Here is a tiny trained network, its code and every weight. The questions are about switching its units off for an input and a target symbol, where a switched-off unit gives its printed mean instead of its output.

import numpy as np


def w(rows, s, z=0):
    codes = np.array(rows[::2]) - 128.0
    scale = np.full(codes.shape[1], s)
    scale[-1] = z or s
    return codes * scale


def norm(h):
    return h / np.sqrt((h * h).mean(-1, keepdims=True) + 1e-5)


def f(y):
    return np.maximum(y, 0)


def softmax(a):
    e = np.exp(a - a.max(-1, keepdims=True))
    return e / e.sum(-1, keepdims=True)


def log_softmax(a):
    a = a - a.max(-1, keepdims=True)
    return a - np.log(np.exp(a).sum(-1, keepdims=True))


def net(x, mask):
    ids = ['ΔΘΣΦαγεζηλξπτψω'.index(c) for c in x.split()]
    T = len(ids)
    res = E[ids] + P[:T]
    u = 0
    for l in range(2):
        q, k, v = (norm(res) @ M[l].T for M in (Q, K, V))
        z = softmax(np.where(np.tri(T) > 0, q @ k.T / 3**0.5, -1e9)) @ v
        res = res + np.where(mask[u], z, O[l][:, -1]) @ O[l][:, :-1]
        u += 1
        y = f(norm(res) @ A[l][:, :-1].T + A[l][:, -1])
        res = res + np.where(mask[u : u + 8], y, B[l][:, -1]) @ B[l][:, :-1]
        u += 8
    return log_softmax(norm(res)[-1] @ U[:, :-1].T + U[:, -1])


Q, K, V, O, A, B = {}, {}, {}, {}, {}, {}
E = w([
[178,91,38,146],'Δ',
[56,66,112,122],'Θ',
[181,169,92,47],'Σ',
[199,167,94,33],'Φ',
[196,176,91,25],'α',
[173,180,117,29],'γ',
[224,116,107,77],'ε',
[217,149,111,76],'ζ',
[150,151,238,202],'η',
[174,79,191,93],'λ',
[50,116,227,158],'ξ',
[213,168,28,167],'π',
[101,176,132,56],'τ',
[194,56,145,198],'ψ',
[239,79,248,92],'ω',
],0.016)
P = w([
[177,65,168,1],'0',
[181,60,137,58],'1',
[149,92,107,79],'2',
[134,100,84,105],'3',
[122,107,65,128],'4',
[95,125,43,156],'5',
[92,133,29,196],'6',
[96,133,5,179],'7',
],0.0075)
Q[0] = w([
[115,4,216,168],'0.h1',
[110,56,128,117],'0.h1',
[192,53,101,174],'0.h1',
],0.03)
K[0] = w([
[38,166,107,254],'0.h1',
[97,124,101,160],'0.h1',
[158,93,71,213],'0.h1',
],0.026)
V[0] = w([
[131,84,73,71],'0.h1',
[205,123,78,187],'0.h1',
[202,253,162,169],'0.h1',
],0.017)
O[0] = w([
[132,116,52,91,198],'0.h1',
[167,12,106,64,173],'0.h1',
[80,147,223,3,2],'0.h1',
],0.013,0.0067)
A[0] = w([
[1,124,94,122,211],'0.n1',
[118,162,40,121,148],'0.n2',
[103,167,22,67,127],'0.n3',
[31,122,68,122,16],'0.n4',
[47,91,103,172,2],'0.n5',
[119,94,121,158,14],'0.n6',
[97,149,154,181,218],'0.n7',
[49,77,147,163,206],'0.n8',
],0.027,0.0025)
B[0] = w([
[194,93,236,229,143],'0.n1',
[220,141,73,152,245],'0.n2',
[254,111,134,81,252],'0.n3',
[205,93,166,254,154],'0.n4',
[142,163,46,184,160],'0.n5',
[89,101,83,116,165],'0.n6',
[105,97,141,158,169],'0.n7',
[91,127,151,80,151],'0.n8',
],0.031,0.012)
Q[1] = w([
[70,125,254,93],'1.h1',
[98,63,65,135],'1.h1',
[167,212,86,146],'1.h1',
],0.023)
K[1] = w([
[41,163,254,157],'1.h1',
[138,86,73,113],'1.h1',
[208,141,128,193],'1.h1',
],0.022)
V[1] = w([
[61,6,119,207],'1.h1',
[56,127,76,116],'1.h1',
[70,191,91,105],'1.h1',
],0.015)
O[1] = w([
[1,63,50,87,117],'1.h1',
[140,51,109,130,32],'1.h1',
[188,82,160,143,2],'1.h1',
],0.016,0.0089)
A[1] = w([
[151,138,109,147,79],'1.n1',
[62,166,136,94,107],'1.n2',
[145,252,99,60,148],'1.n3',
[188,166,32,141,107],'1.n4',
[104,167,72,227,177],'1.n5',
[67,151,196,122,138],'1.n6',
[128,138,161,48,3],'1.n7',
[139,191,87,92,138],'1.n8',
],0.027,0.004)
B[1] = w([
[179,146,160,132,164],'1.n1',
[203,168,134,142,149],'1.n2',
[9,164,30,133,186],'1.n3',
[251,209,130,114,251],'1.n4',
[41,37,160,213,193],'1.n5',
[150,228,200,106,175],'1.n6',
[182,81,179,171,168],'1.n7',
[122,157,72,138,165],'1.n8',
],0.031,0.019)
U = w([
[198,162,80,18,116],'Δ',
[178,104,101,227,127],'Θ',
[128,121,135,119,66],'Σ',
[122,113,138,121,80],'Φ',
[115,119,141,128,80],'α',
[121,122,137,127,83],'γ',
[116,133,139,130,124],'ε',
[123,115,136,132,79],'ζ',
[127,163,247,112,177],'η',
[116,134,124,135,82],'λ',
[72,96,180,191,179],'ξ',
[163,34,195,86,106],'π',
[127,121,147,131,97],'τ',
[91,53,93,92,253],'ψ',
[54,195,107,129,192],'ω',
],0.013,0.005)

Each question gives the input, a string of symbols that net reads in full, and the target symbol t.
The units are the heads (3 rows each of Q, K, V and O) and the neurons (one row each of A and B). Each row of codes is followed by its name. A weight is (code - 128) times the scale printed after its matrix; where a second scale follows, it is the last column's (O, A, B and U).
mask holds one flag per unit, layer by layer, with each layer's heads first. A switched-off unit (its flag False) gives its mean, the last column of its rows in O or B, instead of its output. The means were averaged over made-up inputs and are rounded, as every weight is.
A unit's drop is (log p(t) with every unit on - log p(t) with that unit switched off) / (log p(t) with every unit on - log p(t) with every unit switched off).
The circuit of an input: a set's keep is (log p(t) with only the set's units on - log p(t) with every unit switched off) / (log p(t) with every unit on - log p(t) with every unit switched off). Starting from the 12 units with the biggest drops (on a tie, the unit counted first), units are removed one at a time, each time the one whose removal leaves the highest keep (on an exact tie, the one counted first), for as long as the keep stays at least 0.8.
circuit, biggest first: the units of the circuit, biggest drop first
top k neurons: the k neurons with the biggest drops, biggest first
k most important neurons of layer l: the k neurons of layer l with the biggest drops, biggest first
drop when u is switched off: that unit's drop, to one decimal
input π γ π α γ λ, target π: circuit, biggest first -> 0.n2, 0.h1, 1.n4
input η π λ ε η Σ ω, target η: circuit, biggest first -> 0.h1, 0.n2
input π Δ ω ω ω α ω ω, target Δ: circuit, biggest first -> 0.h1, 1.n5, 1.n7
input Θ Θ π, target Δ: circuit, biggest first -> 0.h1, 1.n5
input Δ ζ ω Θ ω ψ λ, target ψ: 2 most important neurons of layer 0 -> 0.n2, 0.n3
input η ω Δ ω ω ω λ, target Δ: circuit, biggest first -> 0.h1, 1.n5, 0.n4
input ω ω π Δ γ ω, target Δ: circuit, biggest first -> 0.h1, 1.n5
input ψ λ Φ Θ ω π ω, target π: 2 most important neurons of layer 0 -> 0.n2, 0.n3
input Θ η ω ω ω Δ π, target Δ: circuit, biggest first -> 0.n3, 0.h1, 1.n5
input Θ Θ ψ ω ω ψ ω ω, target ψ: top neuron -> 0.n2
input ω ω τ λ Θ ξ λ, target ξ: circuit, biggest first -> 0.h1, 1.n5, 0.n3
input Σ ω ω η π ω λ, target π: top 2 neurons -> 0.n2, 0.n3
input τ ω ω Σ Δ Θ ω ψ, target ψ: drop when 1.h1 is switched off -> 0.5
input ψ ε ψ η, target η: drop when 0.h1 is switched off -> 1.8
input ζ α ω, target ω: drop when 1.n3 is switched off -> 0.5
input Φ ω Θ π ω, target π: drop when 0.n2 is switched off -> 1.3
